Each row is followed by its class.
[ 218  -57 -184   23   17   48  151  412  377  250   31 -160  128  369
  -66  451 -292 -313  -75 -118 -153   71  153 -194  369 -478  189   93
 -118 -192  113  303] : T
[-179  -94  172   37  160   95 -142 -274  143   24   33   82   10  174
 -255   68  470 -199   17  376 -403 -111 -205  196  -81  118  214   29
 -487 -167  359  -77] : R
[ -93   49   31  121 -261  286   56  -62 -257  -23  -95   17  -62   44
  443  133  269   55 -161  305 -173   52 -122 -114 -250   -2  -88   74
 -359  240 -271 -236] : C
[  28  -30 -397 -142  210   33 -136  202  226  143  -49  -51 -149  354
 -163  513  -51  -72 -189   87 -345 -121 -217  237  230 -157   41 -499
  163 -317  261  342] : R
[ 144   44 -407   52  263  -21   73  166  -43 -100 -132 -323 -128  136
 -227  166  -72 -107 -131   39  -25 -306 -244  -53   94 -178  203 -307
 -180  -45  203  221] : C
[-142   59  194   46  -61  -32  -27  266 -129   -2 -133  -68 -229  -60
  189 -131 -171  144  282  101 -115 -111 -456  -86 -319  744  -45  274
  145  420  -60 -117] : X
[ 137  -51 -312   48  394  452   43  407  -32  -71  289  236   18    3
 -157 -220   27  104   63  -69 -208  -33  275  200 -148  467  -93  334
   28  -46   62  123] : H
[ -96  140  -48  198 -167  212   19  107   53  182  156  268 -194  -16
  206  251  187  -61  187  102 -280 -146 -271   58  -95  431   -9  -17
 -150   27   27 -256] : G
[ 272   39  -43   12 -191   86 -325  108   47   59  -87   41  120 -120
  -63  109 -649  162  254 -150  -54   77  -23   66  -23  244  180  306
  448   86  -67  -75] : H
[ -57  173  394   30 -262   29   77 -322 -334 -109   78  140 -260  -39
   82  120  -85   36  157  386  123 -110  201 -124 -383 -108  -99  290
  -45  476 -235 -228] : G
[ 609   -2 -237 -114 -227  423 -280   45  -71   35  183  -31  316  -45
 -199  108 -383  252 -306   43  158  -16 -291 -105 -220 -172   34  183
  157  -81  204  -20] : G
[ 192 -270  -56   69  168  456  -73    8  -93   57  178   96   64 -240
  -32   99 -207  127  -41   94  367  -43  332  219   74  505   -3  293
 -140 -407 -121  -90] : P
[  -3  305  183 -407 -334  404  257  -98 -501  -64   31  193 -124  -68
  132   28   57   36  -23  308 -129  -64 -243 -193 -191   13 -400  255
 -330  205  187  -24] : T
[-438 -174  183 -357  266  -48  141   31  179 -102  140  214  -77  103
   30  -13  422  305  124   26 -162  -72 -551 -265 -175 -349 -283  -87
  182 -125  141  -40] : R
[ -39  -34  201 -475  -59  223 -131  238 -285  145  -77   -3   -5  617
 -149  248  404  -37   60  448 -577  -52 -169  159  -21   19  -20   40
 -183  165  347   52] : X
[ -83   -9   54  -58   84  148 -115 -142  -73  149  -66  117   29  -98
   60    4 -295  228  -23  -99 -109  201 -294  103 -186  163    4  150
   97  138 -127  -49] : C
[ -51 -225   73 -337  364  248 -590   18   31   59  -85   48 -113 -112
 -235 -132  159  196  282  489 -516  184 -244   98    6  235   39 -114
  -82 -271  288 -206] : N
[-207 -147 -278 -169  558 -305 -104  133   -9  -20 -276  -79 -230  309
 -235  186  627   33   81  106 -253 -160 -236  110  115   44  -13 -177
 -133 -282  183   52] : A
[ 427   49  -53  -46   45  160   33  193 -265  208  277    8 -108  138
 -114  -21 -255   68   36  -58 -188  158  358  111  288 -187  201  123
  298 -262   37   33] : N
[-399  -94  106 -169  197 -143    3  397  162 -123 -394  -20  -87  127
  -88  -53  -40   40  432 -129 -195  -99 -403   -9 -365   87   56  113
  148   62  164  152] : X
[ 126  -13 -140  -68  113  316 -410 -253   33 -201  157  239  143 -264
 -188  133 -331   28 -220  151   62 -109  -81  169 -101  348 -311 -170
  299  150  -97  175] : P
[-234  150  169 -170  170  451 -260 -341  -39  -76  -96 -235   68  -21
 -142 -110  109  -76 -557  425  -26   20  231   91  -37   76  198  193
 -283    8 -343 -224] : Q
[ 220   29 -247  -97  156  241 -128  338   64 -106  -73  183   65 -160
 -214 -291  155 -305  361   61 -220 -208  285 -190 -397 -484  -63  221
  298 -179  156  -27] : P
[-170   34  129 -223  -28  295 -188 -138  187 -121 -526 -165 -103   40
  121  152  218 -116 -308  337  -83   25 -260 -160   82 -240  274   34
 -548 -241   13   -3] : W
[-120  261  310   97  -79  193  238   69 -569   -3 -192 -464 -251  213
   76  107    7 -290 -349  436 -195  184   56 -203 -175 -151  227  168
 -565  298 -322 -113] : N
[  -9   16   -3 -223 -141  555 -110 -340  -74   -2   40 -311 -170 -183
 -227   -2  114   31 -251  251  266 -132  -28  106  207 -448  223  106
  -30 -231  -93   74] : W
[ 205   43   54 -140  -47  317   -3   12 -140 -218  306 -177  105   31
 -372  -98  -91  191 -131   44   87  -20  -92   13   63 -663  270 -326
  -25 -106  255  185] : Q
[  90   78   74 -565 -260  304  417 -286 -298  -79 -200   45   82   30
  216 -158  308 -226 -327  174 -366  196  -73 -256  400 -519  -24 -239
 -507  -92  203   42] : G
[  96  -62   -5   95  -37  257 -286   61  232   83  173  295   26  -93
  195 -113  155  299  -20   39  -72   76  238  111 -121  127   81 -338
  123  163 -209 -223] : Q
[ 193  154  -32 -132 -132  302 -164   37  -57  -27  138 -140  -66  142
 -187 -229  371  141    8  383 -226 -188  -55  -40 -114 -555  231   39
 -199  203  216  -53] : A
[-109 -267  103  -40   97  159   84   15  118  103 -155 -209 -156 -183
   43    1   72  -74   62  269  -94  108 -212 -241  -26  280   64  190
 -365  154  -78 -100] : T
[ 401   -5  -80  255  230  242 -129  -28  103 -225  216   59   -2 -143
  -57  -15  -36 -134 -221  168   48 -301  -90 -323  -78 -189  247 -351
 -163   83  105   68] : C
[-194   75  150  219    2  142 -169 -290  220  101   98  503   -8 -245
  131  -86  317 -364   -9 -115  -38    2  522  125 -321 -392   -2 -147
  355 -324 -265 -118] : N
[-187   83  154   79 -188   -3 -221 -568 -205 -417 -115   94  225 -242
 -139  201  -66  -28   36   23  221    3  -30  141   46 -354   90 -393
 -220 -123 -116  -55] : G
[ -40   33  493 -226 -166  -11  -36 -253  103   27   47  204  173  105
   25 -158  184  -10  -72  131  186 -217  115  -25    2  -92   84  150
   -1  109   67 -139] : P
[ 183   66 -141   37    9  234  -22  287  -76  206  148 -210 -149  -60
 -179 -140  230 -178 -174   20  296  260  152   68   -5 -133  -59   49
  -78 -262  111  162] : H
[ 303  -92  207   49    4  180  225   -4 -373 -362  163  129   29 -236
 -168 -154 -395 -161  -25  -81   77  126  552 -116 -308 -473  161  -27
  288  -82 -116   64] : N
[ 363  -63  -10 -143  -32  582 -118 -185   66   55  449  183  107   13
 -128  210  -29  237 -346  116   -9  -34  -81   13  304  -42  135 -179
 -101  -31   20    9] : R
[ 298  219    8   71 -144  378 -424  -22 -127   -2  -99 -147  364  385
  -38  363  -38  -18 -494  357 -218    7 -174   40   40 -347  338 -136
 -561  -28   71   -7] : P
[ -11   38 -223   38 -108  289 -230  148  434  107  -76 -299 -137   41
  131  -84   16  288  -93  183  -56  245 -316  -58    0  -42   71  260
 -277   19  -46  -34] : X
[ 191 -119 -359  269  -88  247 -139  -15 -335 -164  265   27   -5  123
 -116  568  206  127  -63   88  120  -66   83  225   19 -239 -202 -222
  -13   28 -219  266] : A
[ 135  147   31  -75  -56 -140 -193 -252 -235  138   79   -2  -58 -173
 -184 -203 -414 -129  194  194 -244 -101 -193  239   98  828 -196  402
  261  -91  372  -28] : N
[  37   74  148  147 -333   -6  242  173 -183   23  -53 -174  166  302
  181  184  -21 -292 -178  -98   35   26  142 -102  155 -645  127 -365
 -179  377 -149  390] : W
[ -80  -71 -166   80  310  434  163  102  322  146  295  -42  -69 -115
  -47  157  -82 -259 -126   89 -293  105  -57 -197  142 -169   67  -10
 -394 -192    2   52] : A
[ 469   36  -72  -48  153   70 -155  -27  -80 -163  139  198  151   92
   18 -110 -303  -12 -155  245 -421    0  179  -30   57 -129  159 -131
    3 -224  361   13] : G
[ 161  -35  253  -51 -111  274  165  312 -255 -144  312 -137  -11   53
  -25 -111 -409   35 -120  124  -19  350  436  -39    5 -334   99   41
   50  229 -161   84] : W
[-110 -189  -90   60   12   68  375 -261  188  -39   91  152 -209 -161
 -137  325 -201   25  269 -563  474 -146   19   96  260 -216  -20   36
  341  -49 -252  480] : X
[ 160 -120 -284  106   24  434   50 -225  -60  -45  153   33  232  -46
 -108   84  167  -92 -158 -108   -1  -61  118  159  258 -558   87 -106
 -146 -330   22  437] : T
[  38   62  315  -66 -171 -420   36 -139  -93 -135  -62  306  128  108
  -30   88 -184  -51  425 -311   85 -251  312   55  227 -112  239  157
  470  -87  -12 -200] : C
[ 200 -259 -405  122  358  128   51  416  397   81 -112  -14 -176   88
 -215  -51  316 -255  197  -40 -149  -93  249  -12  -32 -166  160   59
   18  -23   13  262] : P
[   5   87 -141   34  -11  204   26 -364    5  -21  396  101 -168 -159
   47 -160  333  -21 -259   30   84   27  713  282  541  -24    2 -125
  158 -184 -404 -220] : W
[ -38  -39 -131 -419   95  326   30  365   -6 -274 -195   15 -100  103
 -261  120 -206  -52  306    3 -311   32   -8  -76   61 -449  -47  364
  282 -365  140  317] : N
[ 214  -28  -24  132  369  536   49  158  256 -183  121  -46  -20 -257
   45 -398   20 -198 -282  118   38  205  306 -367    0 -501  271  -64
 -443 -220   -2  201] : H
[-149  265 -213   69 -120  518  183 -121 -297 -454  227    5  -12 -287
  -81  141 -115 -234 -328  -26  163  160   56   46  -29 -379 -275 -111
 -158 -238 -212  176] : C
[ 201  -43  -43 -249  207  480  -36 -153 -101  -26 -293   14  118  -23
 -369  286  -15 -198   84   32  -60  -34 -145 -376  -86 -899  186  187
 -345 -132   40  264] : R
[ -94  172  -64   83 -379  405 -107 -359 -325  100 -188   33 -155 -188
   93  -94  474   78  260  114   61  -71 -188  185 -156 -259  -96  433
 -192  177 -191  171] : A
[  47  231  162 -155 -233  188   97  322   45 -132  119 -291 -124  116
 -309   75 -436   14   40   48  -90   57   32  -91  219  107  356  378
    5  128  -87 -260] : N
[ 505  196  -69 -196 -262  543 -191  667   -1 -134  247    9   48   14
  -74  -87 -230  131  112  125   -8  147   16 -267  111 -368  -21  161
  106   34   99   58] : P
[ 350  239  -94   57 -126  377 -113 -315 -276  -58   86  -38  344  192
 -319  544 -471 -244 -214  -97  -48 -199  341   48  386 -566  308  238
   92   73 -315  289] : T
[ -32 -190 -254  -72  199   70  -77  135   95  -27 -480  -37 -114    7
   78  170  212  -95  -51   20 -128  218 -191  -77 -144 -453  -56 -481
 -184 -233   90  387] : Q
[ 171 -140  109 -117   35  266 -289 -256 -131   -4  208   24   30 -266
 -184  173 -546  292   -7  -12  348  -47  439  166   95 -218  239  114
  562 -337 -306 -242] : W
[-157  -63  103   34   31   90  229   92  123  108  281    8 -233  337
  160  354 -123  231 -295   99 -210   44 -166  147   10  376   40  105
   95   11  -75  -18] : Q
[ 220  148    0  -84 -175   77  156  417 -184   11  152 -314   30  338
 -313  153 -272 -246 -235   56  -49  -81  107   88   65  334  164  345
  148  134  132   34] : H
[ -43 -260  147  168 -125   37  192 -122  270   98  265   18 -102 -190
  129  120  -22   54  -71  -67  427    7   52   -5  221   -3   34 -591
 -266  204  -59  122] : W
[ -10   79   34  -69  113  -40 -379   59   88  374  152  -38 -212 -172
  -74 -231 -270   80   37  164 -141  251  199  299  -49  533   -8  290
  465  -43 -101 -319] : A
[ 202 -120  -16 -373  -23  302  -73  452 -336 -136  129  234   63  -46
 -173 -327  117  271  311   47  -60 -203   95  -36 -470  -28 -251  175
  536   66  168  -53] : N
[ 136   84 -299 -139 -172  342  -91  -31 -568 -153  225  -39  -37 -159
 -106  124  146  -37 -222   79  435   49  287  308   16 -681 -433 -106
  338 -795   72  353] : A
[-355   -1   13   72  345  294   40 -138   60   13  151  -34   28    2
  213 -197  356  -86 -371  351 -192  374  136   50   33  -83 -241  -39
 -717 -429   34   29] : Q
[  53 -347  174 -432   90  598  112  175 -252 -267 -391    0   -7 -224
 -146    7 -218    4  177   15 -127   15 -148 -388 -321 -257  124  345
  216  187 -264  180] : N
[-235  -18   46  -31   33  329  166  -95   29  219    6  -82  -42   55
    4  159  131 -106 -232   35   15  -46 -570  -63 -124  -41  -55  132
 -217  124  -20  280] : G
[ 129  142 -314   -1  183   93 -117  -10  299  -85  332   25 -100 -119
 -449 -310  165 -120   -8  -10  -53   46  254    4 -163 -417  -24  160
  264  -49   67 -144] : C
[-310   96   21 -234 -136  352  -74 -248 -127 -168 -284 -197  -75 -393
  -44    0 -295 -120  -63  272 -119   53   67   57 -169 -219   66 -115
  -33   -2 -226 -121] : T
[-198 -221  178 -229   72  310  175 -354 -234   -6   -5  337  -41  -13
   81  330   72  264 -253   77 -157    2 -461   71 -431  357 -234   86
   -5  267 -188  -74] : P
